[  4  -1   5   0   2   2 -10   1   3  -3   0  -3   1   2  -4  -1 -14  -2
   2  -6]	[28]
[  7 -10   1  -3   1   1  -2 -12  -6   9  -7  -1   0   1  -3   2   2  -1
   2   5]	[26]
[  3  -4   2   5  -3  -5 -13  12   2  -2   1  -6  -4   1  -8   0  -5   0
  -4  -3]	[28]
[  8  -7   1   0   4   1  -3  -9  -1   8  -4   2  -3   5  -4   8 -13  -3
   5   1]	[26]
[  7  -8   7 -16  -2   2  -3  -4   2   5 -15  -4  -1   6 -11   4  -2  -1
  10  -7]	[25]
[  0 -15  -5   4   3   7   3  -5   2   5  -3  22   1   5  -3   0   9  -2
   2   7]	[26]
[  3  10   2 -21  -4  -3  -4  -2   2   7  -4   1   2   2   6  -4  16   7
  -2  -9]	[31]
[  6  -5   5  -8  -4   0 -13   5   2   0  -4   3   1   3 -12   8  -9  -4
   6  -7]	[25]
[  4 -23  -3   4  17   2   0   8  -8   3  -6 -16   1   6  -4  -5  20   0
  -7   6]	[22]
[  4   1  10 -26  -6   0  -1 -11  -1  15 -13  -3   3  -2  -4   4  20   0
   8  -3]	[28]
[  3 -16  -2  17   3  -2   0   8   0  -5   7   2  -1   0  -2  -2 -34  -8
  -6   5]	[22]
[  5   5   3  -9   0   1   2 -10 -10   7  -5   0   2  -3   3   3  -2   1
   1  -1]	[22]
[  2  -8  -1 -11   0  -1  -1  -5   2   4  -5  -3   0   1   0   5  15   2
  -4   1]	[22]
[  4  -5   1  -8   6  -2  -1  -6  -2   4  -4  -3   1   4  -2  -1   4   1
   2 -11]	[22]
[  6  -9  -2  11  -1   2  -2   6   1  -6   0   5  -1   1   6   1 -26  -7
   6  -1]	[25]
[ 1  9  0 -8 -1  9  2  7  3  3  1 -1  0 -1  8 -9 29  4 -3 -3]	[31]
[  3  -1  -7 -17  -1   5   0   6   0   9  -7  -4  -4   0  10  -4  41  -2
 -10   4]	[31]
[  3   0   4  -4   7  -2   5 -14  -3   4   4   6   0   2   7   6 -38   1
  -2  -3]	[22]
[  4  -2   4   0  -3   1  -2  -7  -1   4  -5   4  -1  -4  11   5 -17   1
 -14  -3]	[22]
[  1 -14   4 -10   0   1   4 -16  -3  10 -20   0   1   0  -9   2  19   8
  -4   8]	[26]
[ 10   6   9 -24   2  -3  -4  -7   0  13 -18  -2   1  -3  -1  27  19   5
   7 -13]	[28]
[ -1   4   9  16  -3   4  -7  13   1  -9   4   0   3  -4  -6  -1 -20  -2
   1  -5]	[28]
[ 18   9  10 -37   3   0  -5  -8  -1  16 -17  -1  -2   0   1   9   4   6
   6 -13]	[28]
[  2 -10   2   1   1   2   1  -8  -4   2  -9  -3   3   5  -1   4  -9  -2
   2  13]	[26]

[ 0 -4  4  5  4 -4  3  4 -1  1 10  0  5 -3 -1 -4 -4  0  6 -6]	(27)
[-10  -1   6   3   1 -12   7   2   7  10   7  -2   1  -2   6  -4   6  -5
   2  -7]	(27)
[ -6   0   3   1   2 -12   9  -3   3   6   9  -1   2  -1   2  -5  -6   0
   4  -7]	(37)
[-6  1 12 -1 -2 -2  5  5  3  1 -1 -4  9  6  0 -4  5  0  3 -1]	(47)
[ -7  11  19  -5   2  -4   4   1   6   8  18  -2   3  -3  -7  -4  11   6
   6 -11]	(37)
[-6  6  7 -1 -4  2  2  3  6  3  6 -3  7  1  3 -4  3 -1  5 -4]	(47)
[  0   7   9   2   0 -11   2   0   4   0   7   0   2  -9  -7   2   3   0
   2  -4]	(37)
[ -5   7   5   3  -2   2   2   0   0   1   3   0  10   4  -3   0   2   2
   0 -13]	(47)
[-4  3  9  1 -3  4  7 -1  3 -2  5 -6  9  2  0 -7  7  0  3 -5]	(47)
[-4  3 12 -5 -2 -3  5 -1  7  3  7 -4  6  1  1 -5 -1 -1  5 -6]	(37)
[ 0 -2  6  2  8 -6  0  2  3 -2 11 -6  2 -5 -4 -4 -2  3  3 -4]	(34)
[ 1  3 -3 -6 -3  8 -8  3  2  4 -5  0  0  5  2 -1  4  2 -8  1]	(47)
[  2   8  13   0   1  -2   4   2  10   2   9  -3   4  -1   4  -5  -2   2
   4 -10]	(37)
[ -5   6  20  -6   4  -2  10  -5   6   4  10   2   2   6  -5  -8  11  -5
   7 -11]	(33)
[-1 -5 -2 -2  3  1  6  1  2  9 10 -2 -1 -5 -2  1 -1 -4  2 -6]	(34)
[-3  0  8  5 -1 -4  1  8  4  1  7 -5  9 -3  3 -4 -4  5  3  1]	(47)
[-5  3 15 -2 -5 -2 17 -3  3  2  6 -2 12  3 -4 -8  5  1  1 -7]	(33)
[ -3   2  -2   0   6 -10   5   3   2  -3   7  -1   4   4 -14  -1   0   1
   2   2]	(33)
[-8  9  6  3 -8 -4  4  4 13  3  2  0  8  2 14 -5  2  1 -5  0]	(47)
[ 1  1 15  2  7 -7 10 -3  5  2 12 -3  8  1 -6 -4  6  1  4 -5]	(33)
[ 0  2  4  0  3  0 -5 -5 -8  2  6  5 -9 -5  7  3 -2  7  4  2]	(34)
[-2  0 -4  0  4 -9  2 10  4  8  0 -2 -3  0  0  1  2 -1 -4  0]	(27)
[-5  6 15  0  2 -3  8 -2  2  1  3 -1  9  8 -9 -5  2 -2  2 -5]	(33)
[ -1   0   7   7   5 -17   2   6   4  -6  12  -9   5  -9  -5  -5 -10   8
   6  -8]	(37)
[-4  4  4  3 -5 -7  5 -1  2  2  1 -1  5 -1 -1 -5  3  4  1  2]	(47)
[-2  6 16  0  1 -8  8 -3  1 -4 14 -2 10  7  1 -8 -2  5  4 -2]	(33)
[ -5  -1  13  -1  -9   4   5   3   8   8   8  -6  10  -1   7  -8  10  -6
   3 -12]	(47)
[ 1  2  7  6  0 -5  0 13  0  0 -6 -3 12  1  3 -2 -5  2  2 -2]	(47)
[ -2  -7   2  -2   5  -3   6  -5  -5   1   8  -2   5  -2 -10  -7  -1   5
  10  -3]	(30)
[-4  1 10  3 -3 -6 -1  6 -2 10  5 -5 11 -1  8 -6  0  2  3 -1]	(47)
[ -5   2   6  -4   3 -10   4  -1   5   3  11  -4  -6  -1   2  -8  -1   1
   5  -6]	(37)
[-7  1 13 -4 -7 11  2 -4  0  1  0 -3  9  0 -3 -4 19 -2  6  3]	(40)
[-4  6 12 -1 -9  9 -1  0  3  3  1 -1  6 -1 -1  0 12 -8  1 -3]	(47)
[-7  4  9  3 -4  2  5  2  3  3  4 -4 11  1  1 -8 11 -6  3 -4]	(47)
[  3 -10  -9   5   4  -6   6   0 -10  -8   5  -2  -3  -1  -9   1  -1   2
  -1   6]	(30)
[-2  3  0 10 -3 -6  6  6  3  2  8 -1 10 -9 -5  0 -4  5  3  0]	(47)
[-6 -1  8  2  1 -3 -1  5  1 -7  9 -4 -3 -2  6 -8  5  3  1  2]	(37)
[  1  -4  -4   6   1 -11  -1   4   0  -3   5  -1   1  -4  -7   2 -14   5
   1   0]	(33)
[-1  1  8 -2  2 -4  2  4  6  5  4 -4  5  7  1  0  4 -4  4 -3]	(27)
[ -6   6  10  -3 -11   3   0   2   8  -2   7  -5   4   3   4  -6   7   3
   3  -6]	(47)
[ -2   1   2 -14  -1 -10   4   0   3  -1   3  -1   3   4  -7   0  -3   0
  -1   0]	(33)
[-3  4  8 -1  4 -2  0  1  2 -2  9  1 -7 -6 -2 -4  6  2  0 -4]	(34)
[-4  2  7  3 -6 -7  7  2  1  3  3 -3  7  6  0 -1 -6  4  5 -4]	(47)
[ -3   7  12   3   1 -11   5   6   6   9   6  -1   8   0   2  -4   0  -1
  -2   1]	(27)
[  1   6   9   1  -2   2   4  -7   7   0  13  -1   1  -4   0  -3   0   2
   4 -12]	(37)
[-3  7 10  0  1 -9  2  6  7  4  9 -4  5 -7 -2 -3  9  0  2 -4]	(37)
[-5 -2  8  5  2 -3 12  3  5  8  4 -2 17  4 -1 -7  7 -7  3 -7]	(27)
[-3  2  9  1  4  0  6  0  4  1  7  0  4 -1 -8 -2  4 -2  4 -4]	(34)
[ -2   6   8   3  -4  -2   4   1   7   4   4  -2  -3  -8   3  -7   3   2
   3 -11]	(37)
[  3  -3  12   5   5  -2   1  -2  -2   2   5   2  -3 -11  -4   1  -3   1
  -6  -1]	(34)
[ 4  1  7  6 -4  8  0  1 -6  0 -6 -2 15  4  1 -1  5 -3  3  1]	(47)
[ -6   2   9   4   5 -14   6   0   3  -4  17   0  -4  -9  -2  -6   1   6
   6 -10]	(37)
[ 0  1  3  3 -2 -7  5  2  5 10  0  1  3 -8 -4  2  1 -4  1 -9]	(27)

[ 0  0  3  0 -3  0  1  2 -2 -5  3  2 12 -4  3 -1  0  2  2 -3]	(5)
[  2   4  21   1   8  -4  -5  -2   1  15  -3 -15  -5   2  -3   0  -1   4
   1   1]	(5)
[ -3   2   4   1  -8   2  -5  -1  -4  -7   7 -21  13  -4   0   1   0   4
  -5  -3]	(4)
[ 5  2 -5 -1  0  0  3 10 -2 -4 10  3 14 -2 -4 -7  2  3  5  4]	(5)
[ 6  4  0  0 -3  0 -2  3  0 -6 11 12 15 -5  2  2  0 -4  0  0]	(5)
[-3  1 11  4  7 -3 -3  9  0  5  1 -7  3 -2 -1 -2 -3 10  2 -2]	(4)
[ 6 -1  1  5  4  0  6  2  1 -2 13  9  4 -6 -4 -2  0  2 -4  1]	(5)
[ 5 -1 -6  2 -2 -1 -3  2  1  1 10 -1 -3 -1 -2  2 -1 -2  3  3]	(4)
[  0   0   5   1  -2  -1  -6   1  -1  -2   5 -17   6  -5   1   0   1   4
  -3  -1]	(4)
[ 8  3  2 -1  0  0 -3  0  2 -4 16 12  7 -8  1  1  3 -4 -2  3]	(5)
[-3  1  0  4  0  0 -2  6 -3 -1  3 -9  9 -2 -5 -1 -1  7  2 -4]	(4)
